Here is a tiny trained network, its code and every weight. The questions are about switching its units off for an input and a class, where a switched-off unit gives its printed mean instead of its output.

import numpy as np


def w(rows, s, z=0):
    codes = np.array(rows[::2]) - 128.0
    scale = np.full(codes.shape[1], s)
    scale[-1] = z or s
    return codes * scale


def norm(h):
    return h / np.sqrt((h * h).mean(-1, keepdims=True) + 1e-5)


def f(y):
    return y / 2 * (1 + np.tanh(0.7978845608 * (y + 0.044715 * y**3)))


def log_softmax(a):
    a = a - a.max(-1, keepdims=True)
    return a - np.log(np.exp(a).sum(-1, keepdims=True))


def net(x, mask):
    res = np.array(x, float).reshape(1, 6) / 4 @ E
    u = 0
    for l in range(3):
        y = f(norm(res) @ A[l][:, :-1].T + A[l][:, -1])
        res = res + np.where(mask[u : u + 4], y, B[l][:, -1]) @ B[l][:, :-1]
        u += 4
    return log_softmax(norm(res)[-1] @ U[:, :-1].T + U[:, -1])


A, B = {}, {}
E = w([
[82,101,182,143,118,75,84,92,141,129,153],'x0',
[140,192,97,160,53,98,122,142,169,93,94],'x1',
[46,200,181,205,167,218,51,115,152,156,60],'x2',
[137,119,114,133,171,66,131,109,140,161,62],'x3',
[114,150,98,103,187,111,149,164,218,136,161],'x4',
[134,86,155,236,114,150,255,136,159,110,118],'x5',
],0.0078)
A[0] = w([
[109,180,191,88,90,211,140,157,152,62,245,29],'L0N1',
[227,137,95,92,193,253,192,120,81,150,98,120],'L0N2',
[58,76,231,134,101,63,108,81,155,83,161,24],'L0N3',
[196,177,56,123,117,196,158,208,106,137,68,6],'L0N4',
],0.0066,0.0026)
B[0] = w([
[194,116,253,148,132,79,93,108,72,150,59,215],'L0N1',
[91,102,193,132,136,96,111,58,186,90,175,252],'L0N2',
[95,83,126,136,114,141,120,54,188,29,128,221],'L0N3',
[99,132,220,99,158,105,99,94,189,63,184,210],'L0N4',
],0.011,0.0033)
A[1] = w([
[133,53,161,188,230,154,124,114,113,174,192,91],'L1N1',
[170,244,132,192,1,75,127,208,208,86,76,122],'L1N2',
[153,163,148,92,228,25,162,90,210,171,54,99],'L1N3',
[228,49,104,46,55,110,234,172,68,123,162,4],'L1N4',
],0.0065,0.0043)
B[1] = w([
[52,145,137,84,125,44,216,140,45,147,117,202],'L1N1',
[5,82,159,56,163,99,177,86,40,149,159,254],'L1N2',
[218,105,211,115,61,129,113,140,106,86,23,220],'L1N3',
[152,243,92,231,165,106,107,87,165,254,165,250],'L1N4',
],0.0087,0.0044)
A[2] = w([
[100,108,152,85,240,98,132,201,193,80,154,93],'L2N1',
[68,215,167,176,161,251,118,156,111,157,79,115],'L2N2',
[164,158,81,54,113,176,1,193,101,139,128,184],'L2N3',
[129,155,182,167,99,139,177,115,30,136,93,253],'L2N4',
],0.0077,0.0033)
B[2] = w([
[77,161,144,72,35,152,181,16,141,136,75,163],'L2N1',
[231,166,34,147,121,1,129,129,205,136,235,181],'L2N2',
[124,38,118,105,94,255,245,138,160,143,139,176],'L2N3',
[164,130,96,41,76,148,184,195,108,167,103,253],'L2N4',
],0.0093,0.0069)
U = w([
[121,65,216,161,155,79,78,48,221,23,191,179],'0',
[210,191,64,186,149,52,109,106,190,190,201,99],'1',
[59,146,151,50,153,67,155,121,52,177,141,127],'2',
[167,131,155,103,71,128,160,124,145,144,105,202],'3',
[108,86,106,143,109,203,214,169,169,142,147,194],'4',
[224,130,221,162,95,99,100,152,71,160,48,148],'5',
[122,163,117,164,165,162,123,110,89,107,123,27],'6',
[208,72,51,254,239,234,26,246,61,31,33,1],'7',
],0.01,0.0085)

Each question gives the input, the list of numbers given to net, and the class t.
The units are the neurons (one row each of A and B). Each row of codes is followed by its name. A weight is (code - 128) times the scale printed after its matrix; where a second scale follows, it is the last column's (A, B and U).
mask holds one flag per neuron, layer by layer. A switched-off neuron (its flag False) gives its mean, the last column of its row in B, instead of its output. The means were averaged over made-up inputs and are rounded, as every weight is.
A unit's drop is (log p(t) with every unit on - log p(t) with that unit switched off) / (log p(t) with every unit on - log p(t) with every unit switched off).
The circuit of an input: a set's keep is (log p(t) with only the set's units on - log p(t) with every unit switched off) / (log p(t) with every unit on - log p(t) with every unit switched off). Starting from all 12 units, units are removed one at a time, each time the one whose removal leaves the highest keep (on an exact tie, the one counted first), for as long as the keep stays at least 0.8.
units of the circuit, in order: the units of the circuit, biggest drop first
unit that matters most: the unit with the biggest drop
k most important neurons: the k neurons with the biggest drops, biggest first
top k neurons in layer l: the k neurons of layer l with the biggest drops, biggest first
input [1,8,7,1,-7,-5], class 2: 2 most important neurons -> (L1N2 L1N4)
input [-5,7,1,-3,-3,-7], class 2: units of the circuit, in order -> (L1N2)
input [6,7,-5,-2,7,-3], class 2: 3 most important neurons -> (L1N2 L0N2 L0N4)
input [-8,0,-6,8,6,6], class 0: 4 most important neurons -> (L0N2 L0N4 L2N4 L0N1)
input [4,2,6,-2,3,-8], class 4: 4 most important neurons -> (L2N3 L1N4 L0N2 L0N4)
input [-1,-5,1,7,-7,-7], class 3: units of the circuit, in order -> (L2N3 L1N2)
input [3,0,2,7,1,6], class 5: top 2 neurons in layer 1 -> (L1N3 L1N2)
input [-5,-3,3,-7,-5,3], class 5: 4 most important neurons -> (L0N1 L2N4 L0N3 L1N2)
input [-3,-1,5,-8,1,5], class 5: 3 most important neurons -> (L0N1 L1N4 L2N4)
input [5,-5,2,7,-4,-8], class 4: top 3 neurons in layer 0 -> (L0N2 L0N1 L0N4)
input [-4,8,3,-7,3,-8], class 2: 3 most important neurons -> (L1N2 L0N1 L1N3)
input [-7,4,-3,-3,-6,6], class 0: units of the circuit, in order -> (L0N4 L0N2)
input [-6,-1,-1,6,4,4], class 0: 2 most important neurons -> (L0N2 L0N4)
input [-7,6,-2,5,-7,4], class 0: units of the circuit, in order -> (L0N4)
input [6,-5,-7,0,1,3], class 1: units of the circuit, in order -> (L1N4 L0N2)
input [-6,-3,1,5,4,-5], class 0: 2 most important neurons -> (L0N2 L2N4)
input [-4,4,-8,0,8,8], class 1: top 2 neurons in layer 1 -> (L1N4 L1N1)
input [-4,-2,-6,1,4,-1], class 1: top 2 neurons in layer 0 -> (L0N3 L0N1)
input [-8,0,5,-4,-4,8], class 0: 2 most important neurons -> (L0N2 L0N4)
input [0,2,8,5,-4,3], class 1: unit that matters most -> L2N2
input [-7,7,1,2,4,-3], class 0: 2 most important neurons -> (L0N4 L2N4)
input [6,8,-1,-2,4,5], class 2: 3 most important neurons -> (L1N2 L0N2 L0N4)
input [-6,-7,6,3,8,-7], class 3: 2 most important neurons -> (L2N1 L1N3)
input [-1,-8,1,3,0,6], class 2: 2 most important neurons -> (L1N1 L2N3)
input [3,7,-2,-6,0,7], class 2: top 2 neurons in layer 1 -> (L1N2 L1N3)
input [-1,-4,1,-2,8,-6], class 3: 3 most important neurons -> (L2N1 L0N1 L1N3)
input [-8,6,-1,-2,-2,2], class 0: units of the circuit, in order -> (L0N4)
input [5,8,7,3,-5,5], class 2: top 3 neurons in layer 1 -> (L1N2 L1N4 L1N3)
input [-5,7,0,6,5,0], class 2: top 2 neurons in layer 2 -> (L2N3 L2N2)
input [6,6,8,1,8,5], class 1: top 2 neurons in layer 2 -> (L2N2 L2N3)
